Below are the code and all the weights of a small trained network. Each question names an input and a target symbol and asks about switching units off, where a switched-off unit gives its printed mean instead of its output.

import numpy as np


def w(rows, s, z=0):
    codes = np.array(rows[::2]) - 128.0
    scale = np.full(codes.shape[1], s)
    scale[-1] = z or s
    return codes * scale


def f(y):
    return y / 2 * (1 + np.tanh(0.7978845608 * (y + 0.044715 * y**3)))


def softmax(a):
    e = np.exp(a - a.max(-1, keepdims=True))
    return e / e.sum(-1, keepdims=True)


def log_softmax(a):
    a = a - a.max(-1, keepdims=True)
    return a - np.log(np.exp(a).sum(-1, keepdims=True))


def net(x, mask):
    ids = ['Ξαγεσω'.index(c) for c in x.split()]
    T = len(ids)
    res = E[ids] + P[:T]
    u = 0
    for l in range(2):
        q, k, v = (res @ M[l].T for M in (Q, K, V))
        z = softmax(np.where(np.tri(T) > 0, q @ k.T / 2**0.5, -1e9)) @ v
        res = res + np.where(mask[u], z, O[l][:, -1]) @ O[l][:, :-1]
        u += 1
        y = f(res @ A[l][:, :-1].T + A[l][:, -1])
        res = res + np.where(mask[u : u + 4], y, B[l][:, -1]) @ B[l][:, :-1]
        u += 4
    return log_softmax(res[-1] @ U[:, :-1].T + U[:, -1])


Q, K, V, O, A, B = {}, {}, {}, {}, {}, {}
E = w([
[62,204,127,153],'Ξ',
[110,115,186,76],'α',
[191,155,170,154],'γ',
[120,183,7,131],'ε',
[177,114,161,53],'σ',
[97,100,120,143],'ω',
],0.016)
P = w([
[36,29,210,150],'0',
[91,219,204,14],'1',
[63,224,177,4],'2',
[61,189,211,45],'3',
[76,212,201,69],'4',
[77,181,205,54],'5',
[45,155,224,103],'6',
[85,183,207,85],'7',
[87,182,224,66],'8',
],0.0029)
Q[0] = w([
[94,195,138,47],'0.h0',
[128,253,177,39],'0.h0',
],0.011)
K[0] = w([
[173,10,89,153],'0.h0',
[176,15,76,186],'0.h0',
],0.012)
V[0] = w([
[33,98,190,249],'0.h0',
[105,1,206,112],'0.h0',
],0.0082)
O[0] = w([
[1,111,75,70,2],'0.h0',
[113,199,217,33,219],'0.h0',
],0.0067,0.0041)
A[0] = w([
[166,54,115,10,39],'0.n0',
[203,171,116,113,133],'0.n1',
[131,254,65,170,205],'0.n2',
[63,75,183,98,9],'0.n3',
],0.0096,0.0016)
B[0] = w([
[109,50,126,208,253],'0.n0',
[84,56,195,211,211],'0.n1',
[155,20,214,179,187],'0.n2',
[184,73,72,1,167],'0.n3',
],0.0077,0.0056)
Q[1] = w([
[60,81,145,140],'1.h0',
[94,2,172,88],'1.h0',
],0.023)
K[1] = w([
[118,86,110,110],'1.h0',
[53,3,141,122],'1.h0',
],0.026)
V[1] = w([
[90,9,53,92],'1.h0',
[229,158,102,90],'1.h0',
],0.011)
O[1] = w([
[254,244,160,210,254],'1.h0',
[199,28,88,82,46],'1.h0',
],0.0059,0.0044)
A[1] = w([
[93,184,205,167,152],'1.n0',
[175,182,188,93,81],'1.n1',
[255,24,5,56,57],'1.n2',
[32,164,2,148,2],'1.n3',
],0.007,0.0047)
B[1] = w([
[102,112,123,104,254],'1.n0',
[112,111,176,119,207],'1.n1',
[86,175,180,146,112],'1.n2',
[129,123,253,138,122],'1.n3',
],0.021,0.0057)
U = w([
[1,155,142,184,68],'Ξ',
[103,189,107,43,97],'α',
[30,5,79,111,136],'γ',
[109,117,81,204,129],'ε',
[123,69,177,159,103],'σ',
[81,177,21,94,254],'ω',
],0.008,0.0091)

Each question gives the input, a string of symbols that net reads in full, and the target symbol t.
The units are the heads (2 rows each of Q, K, V and O) and the neurons (one row each of A and B). Each row of codes is followed by its name. A weight is (code - 128) times the scale printed after its matrix; where a second scale follows, it is the last column's (O, A, B and U).
mask holds one flag per unit, layer by layer, with each layer's heads first. A switched-off unit (its flag False) gives its mean, the last column of its rows in O or B, instead of its output. The means were averaged over made-up inputs and are rounded, as every weight is.
A unit's drop is (log p(t) with every unit on - log p(t) with that unit switched off) / (log p(t) with every unit on - log p(t) with every unit switched off).
The circuit of an input: a set's keep is (log p(t) with only the set's units on - log p(t) with every unit switched off) / (log p(t) with every unit on - log p(t) with every unit switched off). Starting from all 10 units, units are removed one at a time, each time the one whose removal leaves the highest keep (on an exact tie, the one counted first), for as long as the keep stays at least 0.8.
circuit, biggest first: the units of the circuit, biggest drop first
top k neurons: the k neurons with the biggest drops, biggest first
top k neurons in layer l: the k neurons of layer l with the biggest drops, biggest first
drop when u is switched off: that unit's drop, to one decimal
input σ σ ω ε, target γ: top 2 neurons : [0.n2; 0.n0]
input Ξ α σ ω, target ω: top 2 neurons : [0.n1; 0.n0]
input α ω σ ω σ σ α ε, target σ: top 2 neurons : [0.n2; 0.n3]
input Ξ σ α σ α, target Ξ: circuit, biggest first : [0.h0; 1.h0]
input ε Ξ σ, target ε: circuit, biggest first : [0.h0; 0.n2; 1.h0]
input ε α Ξ, target ε: circuit, biggest first : [0.h0; 1.h0]
input γ σ σ α, target α: top 3 neurons in layer 0 : [0.n1; 0.n2; 0.n3]
input γ ω γ ε α α, target ω: circuit, biggest first : [0.n2; 0.h0; 0.n1]
input Ξ σ α Ξ σ, target Ξ: top 2 neurons : [0.n2; 1.n0]
input α σ α α σ ε Ξ α ε, target ε: circuit, biggest first : [0.n2; 0.h0; 0.n3; 1.h0]
input α α σ γ Ξ, target σ: top 3 neurons in layer 0 : [0.n2; 0.n3; 0.n1]
input σ α σ ε σ σ σ σ ε, target σ: top 2 neurons : [0.n2; 1.n0]
input α ε ω ε, target ε: drop when 1.h0 is switched off : 0.3
input α α γ σ σ α σ σ Ξ, target σ: drop when 0.h0 is switched off : 0.6
input σ σ σ α α σ Ξ γ, target γ: drop when 0.n3 is switched off : 0.2
